K_272: [166 147 113  95  83  81 113 112 113 142  84 125 123 139  94 141 163 113
 123 136 144 128 116 115 113 147  87 117 158 154 151]
K_578: [166 147 113  95  83  81 113 112 153 142  84 125 123 139  94  82 108  96
 125 122 210 114 142 195 160 196 125 154  97 152  83]
K_225: [121 106 157 147 105 132 125 196 113 171 150  78 105  84 180  86 157 184
 123  88 112 128 169 112 125  87 117 163 117 171 168]
which: [121 106 157 147 105 132 125 196 113 171 150  78 105  84 180  86 157 184
 123  88 112 128 169 112 125  87 117 163 117 171 168] => K_225
which: [166 147 113  95  83  81 113 112 153 142  84 125 123 139  94  82 108  96
 125 122 210 114 142 195 160 196 125 154  97 152  83] => K_578

K_20: [140 137 138 145 142 157 162 178 183 174 173 163 154 144 134 130 132 124
 118 103 101  91  87  92  98  99 104 103 106 104 100 108 107 108 114 111
 102  93  94  96 103 111 122 126 132 132 137 138 139]
K_753: [114 111 110 110 107 120 130 144 159 155 152 142 127 116 114 116 122 121
 121 106 157  94 102 116 133 143 146 144 134 128 123 127 133 132 138 132
 121 109 106 104 114 124 133 143 143 135 130 133 138]
K_997: [138 135 143 145 140 136 126 110 104  97 111 130 140 147 148 152 150 157
 162 174 184 184 175 166 158 143 138 137 144 148 153 142 136 124 128 130
 137 140 150 150 141 128 107 108  97  94  93  89  77]
K_107: [126 139 156 167 171 175 173 165 168 153 156 155 162 156 157 157 147 147
 138 129 123 116 108 118 129 139 151 156 167 165 158 147 136 109 109  99
  94 158 146 130 143 153 159 163 129 142 130 117 100]
K_518: [109  99  95  79  78  61  51  36  39  46  60  71  85  95 101  92  88  93
  99 108 123 123 133 128 126 123 119 123 126 132 144 139 140 136 138 141
 166 170 168 161 159 142 130 128 130 132 134 138 134]
which: [138 135 143 145 140 136 126 110 104  97 111 130 140 147 148 152 150 157
 162 174 184 184 175 166 158 143 138 137 144 148 153 142 136 124 128 130
 137 140 150 150 141 128 107 108  97  94  93  89  77] => K_997
which: [114 111 110 110 107 120 130 144 159 155 152 142 127 116 114 116 122 121
 121 106 157  94 102 116 133 143 146 144 134 128 123 127 133 132 138 132
 121 109 106 104 114 124 133 143 143 135 130 133 138] => K_753
which: [109  99  95  79  78  61  51  36  39  46  60  71  85  95 101  92  88  93
  99 108 123 123 133 128 126 123 119 123 126 132 144 139 140 136 138 141
 166 170 168 161 159 142 130 128 130 132 134 138 134] => K_518

K_773: [120 112 106  76  98 201 103  94 136 215 133 141 145  76  63 148 127 112
 117 218]
K_873: [135 118  94 113 113 170  93 130 129 176 133 126 132 117 107  91 146  88
 129 178]
K_434: [114 183 149 115 180 143 161 145  94 153 150 145 137 137  98 133 146 127
 116 176]
K_710: [101 152 163 113 137 126 159 130 111 135  94 122 109 129  97 116 120 175
 130 107]
K_286: [133 123 119 138 160  97 174 129 102  87 128 158 113 145 145 128 151 111
 135  79]
K_192: [ 95 133 126  75 108 105  75 107 129 101  99 105 103  71  67 102  74 135
  87 100]
K_310: [145 134 105 130 113 134  66 101 128 150 144 129 115  93 124 155  92 102
 104 150]
K_419: [148 112 119 143 147 136 141 135 130 140 146 148 139 147 155 137 142 108
 134 151]
K_441: [140 105 108 108  91 163 104 136 173 161 149  95 159 127 107 134 125 128
 136 158]
K_865: [132 188 157 125 163 125 162 161 121 133 145 126 101 140 109 141 135 160
 125 113]
K_326: [112 121 132 130 131 157 126 127 142 174 147 104 146 109 113 164 118 168
  91 168]
K_871: [144 119 124 123 159 131 180 125 118 124 140 177 128 136 133 145 156 104
 140 131]
which: [132 188 157 125 163 125 162 161 121 133 145 126 101 140 109 141 135 160
 125 113] => K_865
which: [140 105 108 108  91 163 104 136 173 161 149  95 159 127 107 134 125 128
 136 158] => K_441

K_530: [169  33 128 131]
K_660: [ 33  89 119  34]
K_453: [134 139  90 113]
common K_660 K_530:  => [33]
common K_530 K_660:  => [33]

K_509: [110 122 139  46]
K_428: [142 140 142 123]
K_999: [139 100 123 124]
K_728: [155 140 108 164]
K_881: [182  95  94  65]
K_169: [151 122 118  58]
K_191: [ 85 123 142 175]
common K_509 K_999:  => [139]
common K_999 K_509:  => [139]
common K_191 K_999:  => [123]
common K_169 K_509:  => [122]
which: [142 140 142 123] => K_428

K_481: [127 121 137 124 135 143 124 123 124 146]
K_909: [121 118 195 157 153 138 131  97  96 185]
K_719: [129 136 122 118 120 148 112 150 138  93]
K_60: [154  93 187 153 116 173 135 107 124  96]
K_376: [130  98 138 151 103 162 152  69 106 189]
K_979: [144  95 119 146  68 197 121  91 126 123]
K_75: [121 148  50 113 102 124 112 158 151  91]
K_707: [140 117  88 133  73 166 129 112 144 106]
K_100: [154  93  96 125 116 173 135 107 122  96]
K_574: [121 118 195 157 153 138 154  97  96 185]
K_104: [126 125  70 124 113 107 132 124  95 126]
common K_75 K_376:  => [151]
common K_104 K_481:  => [124]
common K_574 K_75:  => [121]
common K_909 K_100:  => [96]
which: [121 148  50 113 102 124 112 158 151  91] => K_75

K_822: [169 112  37 190]
K_410: [169 169 122  36]
K_591: [122  36  37  35]
K_776: [170 152 122 169]
common K_776 K_591:  => [122]
common K_776 K_822:  => [169]
common K_822 K_591:  => [37]
common K_410 K_822:  => [169]
common K_822 K_776:  => [169]
common K_591 K_776:  => [122]
which: [169 112  37 190] => K_822

K_401: [119 107 137 114 157 123 153 108 113 143 141  96 128 119 129  92 144 131
 162 123 136 126 112 130 109 134 126 115 153 132]
K_300: [119 143 142 123 149 101 140 146 146 106 143 100 146 128 127 106 104 117
 135 110 106 123 120 130 127 143 108 112 105 121]
K_813: [117 117  99 161 101 130  99 123 126  94  97 137 122 136 127 134 129 164
 117 132 127 141 177 131 115 120 117 104  77 134]
K_168: [115 117  99 161 101 130  99 123 126  94  97 137 155 136 127 134 129 132
 117 132 127 141 177 167 115 120 135 104  77 146]
which: [119 143 142 123 149 101 140 146 146 106 143 100 146 128 127 106 104 117
 135 110 106 123 120 130 127 143 108 112 105 121] => K_300

K_147: [199 128 109 146 154 161 126 188 152 107  82 162  96 153 203 153 126 117
 130 139 151 187  65 161 172 140  78 169 174 111 192 142 102 118  91 156
 171 159 179 120 147 154 155 130  94  64  79 118 184 146 101  85]
K_278: [138 129 109 132 120  74 121 181 160 114 165 138 165 202 145 101 201  97
 166 223 118 151 151 138 214  97 158 125 128  77 111 117 162 201  77 111
  85  79 132 163 100 119 147  93 152 138  49 140  77 109  48  67]
K_796: [144 116 129 138 172 105  80 155 108 116 103  84 147 120  48 117  96 117
  86  69 103 161  85  98  51 151 130 140 196 162 112 162 125  96 207 110
 130 154 166  64 188  99  99 122 110 115 180 119  88 143 168 140]
which: [199 128 109 146 154 161 126 188 152 107  82 162  96 153 203 153 126 117
 130 139 151 187  65 161 172 140  78 169 174 111 192 142 102 118  91 156
 171 159 179 120 147 154 155 130  94  64  79 118 184 146 101  85] => K_147
which: [138 129 109 132 120  74 121 181 160 114 165 138 165 202 145 101 201  97
 166 223 118 151 151 138 214  97 158 125 128  77 111 117 162 201  77 111
  85  79 132 163 100 119 147  93 152 138  49 140  77 109  48  67] => K_278
which: [144 116 129 138 172 105  80 155 108 116 103  84 147 120  48 117  96 117
  86  69 103 161  85  98  51 151 130 140 196 162 112 162 125  96 207 110
 130 154 166  64 188  99  99 122 110 115 180 119  88 143 168 140] => K_796

K_925: [121 143 144 116 147 119 119  71 118 195 147 137 147 147 118 118 145]
K_318: [207 102 200 168  70 132 157  81 196 196  78 208  84  61 120 105 166]
K_253: [207 102 200 168  70 132 157  81 196 196  78 208  84 120 120 160  83]
K_673: [207 102 101 168  70 119 157  70 196 196  78 208  84  61 120 160  83]
common K_925 K_673:  => [119]
which: [207 102 200 168  70 132 157  81 196 196  78 208  84 120 120 160  83] => K_253
which: [207 102 200 168  70 132 157  81 196 196  78 208  84  61 120 105 166] => K_318

K_348: [114 140 138 130 134 116 128 141 139 123 137 137 136 128 140 133 133 128
 133 118 134 176 118 129 137 141 129 130 139 114 112 129 140 113 137 121
 148 156 116  92 129 126 142 108 119 132 139 127 135 119 127 119 131]
K_132: [115  94 142 109 100 109 118  59 124 141 180  85 138 160 138 137 109 164
 146 119 168 108 104  92 121  92 149  94 134 162 120 139 157 112 180 107
 134 141 159  92 104 159 123 141 116 159 121 147 103 113 104 115 156]
K_510: [114 140 138 130 134 116 129 141 139 123 137 137 127 128 140 133 133 128
 133 118 134 130 118 129 137 141 129 104 148 114 112 129 140 113 137 121
 148 156 116  92 129 126 142 108 119 130 139 108 135 119 127 119 131]
K_276: [124 137 133 128 128 125 131 124 136 130 126 126 125 133 124 127 129 122
 133 129 126 123 118 126 126 120 133 131 133 128 122 123 125 128 126 122
 133 125 128  92 122 125 125 129 133 131 129 133 125 125 131 129 133]
K_620: [114 140 138 130 134 116 129 141 139 141 137 137 136 128 140 140 133 128
 133 118 134 130 118 129 137 141 129 104 148 114 112 129 140 113 137 121
 148 156 116  92 129 126 142 108 123 130 127 126 129 124 128 128 127]
K_50: [135 126 122 125 122 125 118 152 141 127 138 132 132 111 143 124 119 122
 135 132 141 122 139 152 133 119 121 141 128 131 124 127 124 129 177 128
 128 119 122  92 120 126 123 147 145 120 131 130 142 149 127 132 120]
K_952: [114 140 138 130 134 116 128 141 139 123 137 137 136 128 140 133 133 128
 133 118 134 130 118 129 137 141 129 130 139 114 112 121 121 121 132 133
 120 138 138  92 128 129 124 131 131 130 131 131 125 136 116 125 126]
K_582: [127  93 139  78 172 138 158 154 141 130 112 115 166 141  95 100 122 108
  96 145  81 112 124 146 128 148 127 110 160 150 127 111 176 149 112 146
 160 101  88  92 146 117 140  83 128 133 106  93 139 144 132 135  95]
K_901: [137 120 124 132 119 139 130 124 136 129 119 126 124 128 121 122 133 119
 138 130 135 122 140 138 134 131 130 128 136 131 128 140 126 121 119 131
 136 125 135  92 125 125 130 128 124 130 130 128 128 132 133 129 125]
which: [114 140 138 130 134 116 128 141 139 123 137 137 136 128 140 133 133 128
 133 118 134 130 118 129 137 141 129 130 139 114 112 121 121 121 132 133
 120 138 138  92 128 129 124 131 131 130 131 131 125 136 116 125 126] => K_952
which: [135 126 122 125 122 125 118 152 141 127 138 132 132 111 143 124 119 122
 135 132 141 122 139 152 133 119 121 141 128 131 124 127 124 129 177 128
 128 119 122  92 120 126 123 147 145 120 131 130 142 149 127 132 120] => K_50
which: [114 140 138 130 134 116 129 141 139 141 137 137 136 128 140 140 133 128
 133 118 134 130 118 129 137 141 129 104 148 114 112 129 140 113 137 121
 148 156 116  92 129 126 142 108 123 130 127 126 129 124 128 128 127] => K_620
which: [114 140 138 130 134 116 128 141 139 123 137 137 136 128 140 133 133 128
 133 118 134 176 118 129 137 141 129 130 139 114 112 129 140 113 137 121
 148 156 116  92 129 126 142 108 119 132 139 127 135 119 127 119 131] => K_348

K_798: [ 65 198  58 186]
K_78: [199  54 202  61]
K_572: [ 59  65 150 184]
K_592: [165  52 205  57]
K_174: [199 106 200  64]
K_433: [127 206 205  57]
K_675: [ 54 136  62 202]
K_250: [201  67 184  63]
K_502: [126 127 204 201]
K_948: [190 203  58 203]
K_577: [201  58 203  64]
common K_78 K_174:  => [199]
which: [ 54 136  62 202] => K_675
common K_572 K_798:  => [65]
common K_502 K_250:  => [201]
common K_572 K_250:  => [184]
common K_502 K_433:  => [127]

K_176: [ 91 184 206 144]
K_85: [144 184  89 197]
K_43: [205 166 186 102]
K_23: [103 175  75 205]
K_993: [171 145 169 145]
K_338: [194  84 197 145]
common K_23 K_43:  => [205]
common K_338 K_993:  => [145]
common K_85 K_338:  => [197]
which: [ 91 184 206 144] => K_176

K_617: [132 129 136 135 136 143 132 156 134 134 128 137 160 136 137 137 132 144
 128 136 139 130 138 131 133 130 142 140]
K_213: [135 134 143 133 133 144 130 159 128 137 129 133 153 144 144 138 137 138
 128 129 138 132 149 131 136 129 162 148]
K_149: [132 135 144 131 131 137 133 149 128 145 128 144 174 145 133 134 143 135
 128 130 133 135 137 135 130 129 137 164]
K_936: [135 130 147 143 148 147 139 158 130 133 129 139 146 141 143 144 136 148
 128 134 133 134 140 131 135 129 140 155]
K_951: [131 129 135 132 131 139 135 172 130 145 129 146 211 146 130 134 133 142
 128 137 136 130 131 138 129 129 139 141]
K_391: [133 131 137 140 143 144 135 161 129 131 128 131 140 134 144 140 132 142
 128 133 143 130 144 128 136 129 146 137]
K_243: [132 133 136 136 137 137 132 137 128 133 128 132 134 131 133 136 130 137
 128 130 135 130 134 129 131 129 154 137]
which: [135 134 143 133 133 144 130 159 128 137 129 133 153 144 144 138 137 138
 128 129 138 132 149 131 136 129 162 148] => K_213
which: [132 133 136 136 137 137 132 137 128 133 128 132 134 131 133 136 130 137
 128 130 135 130 134 129 131 129 154 137] => K_243
which: [131 129 135 132 131 139 135 172 130 145 129 146 211 146 130 134 133 142
 128 137 136 130 131 138 129 129 139 141] => K_951

K_988: [185  62 194  70  69  66  68 151  68  67 179  68  73  75  71 193 141  59
 184]
K_868: [185  62 194 196  69  66 196 151  68  67 179  68  73  75  71 193 141  59
 184]
K_735: [143 191  68  68  60  95  71 186 110 194 184 182  72 187  78  61 192 199
 149]
K_312: [ 78  64 187  62 200 192 187  63 193  68  60  65 194  89 198 191  68  75
  75]
K_752: [ 74 189  62  73 191 183  60 194 186 188  70 173 191 180 187  64  91 189
  67]
K_546: [185  64 194 196  64  66 190 161  59  62 184  69  68  76  62 194 156  74
 185]
K_972: [185  64 194 196  64  66 190 161  59  62 184  69  68  71  62 182 156  74
 185]
which: [185  62 194 196  69  66 196 151  68  67 179  68  73  75  71 193 141  59
 184] => K_868
which: [ 78  64 187  62 200 192 187  63 193  68  60  65 194  89 198 191  68  75
  75] => K_312

K_842: [119 136 123 125 135 114 125 140 103 123 133 124 100 118  99 133 165 138
 132 102 133 124 142 129 129 141 128 151  89 120 122 124 138 133 116 131
 129 168]
K_768: [124 119 131 128 124 158 132 143 173 108 118 147 100 127 121 172 117 135
 151 137 126 137 119 149 157 114 130 110 118 135  93 125 137  99 128 148
 131 111]
K_655: [119 124 138 136 134 145 146 128 128 136 119 118 157 127 109  96 100 117
  98 140 137 128  99 131  50 131 131 117 134  88  80 131 123 140 116 122
 131 141]
K_229: [142 129 129 109 122 121 131 131 101  98 123 120  73 162 117 156 130 114
 132 110 118 131 139 140 157 144 135 137 138 130 120 128 109 122 135 133
 125 111]
which: [124 119 131 128 124 158 132 143 173 108 118 147 100 127 121 172 117 135
 151 137 126 137 119 149 157 114 130 110 118 135  93 125 137  99 128 148
 131 111] => K_768
which: [119 124 138 136 134 145 146 128 128 136 119 118 157 127 109  96 100 117
  98 140 137 128  99 131  50 131 131 117 134  88  80 131 123 140 116 122
 131 141] => K_655

K_922: [172 123 193 121  58 142 195  59  56 157  96 122]
K_628: [152  94 180 210 191  56  76 189 190 190 113 173]
K_139: [159 152  76 124 173 152 101 178  94 190 168 133]
K_504: [118 174  91  62  64 211 192  82  82  82 155  99]
K_227: [167 137  89 153 205 117  57 202 113 120 162 147]
common K_628 K_922:  => [56]
which: [172 123 193 121  58 142 195  59  56 157  96 122] => K_922
common K_922 K_628:  => [56]

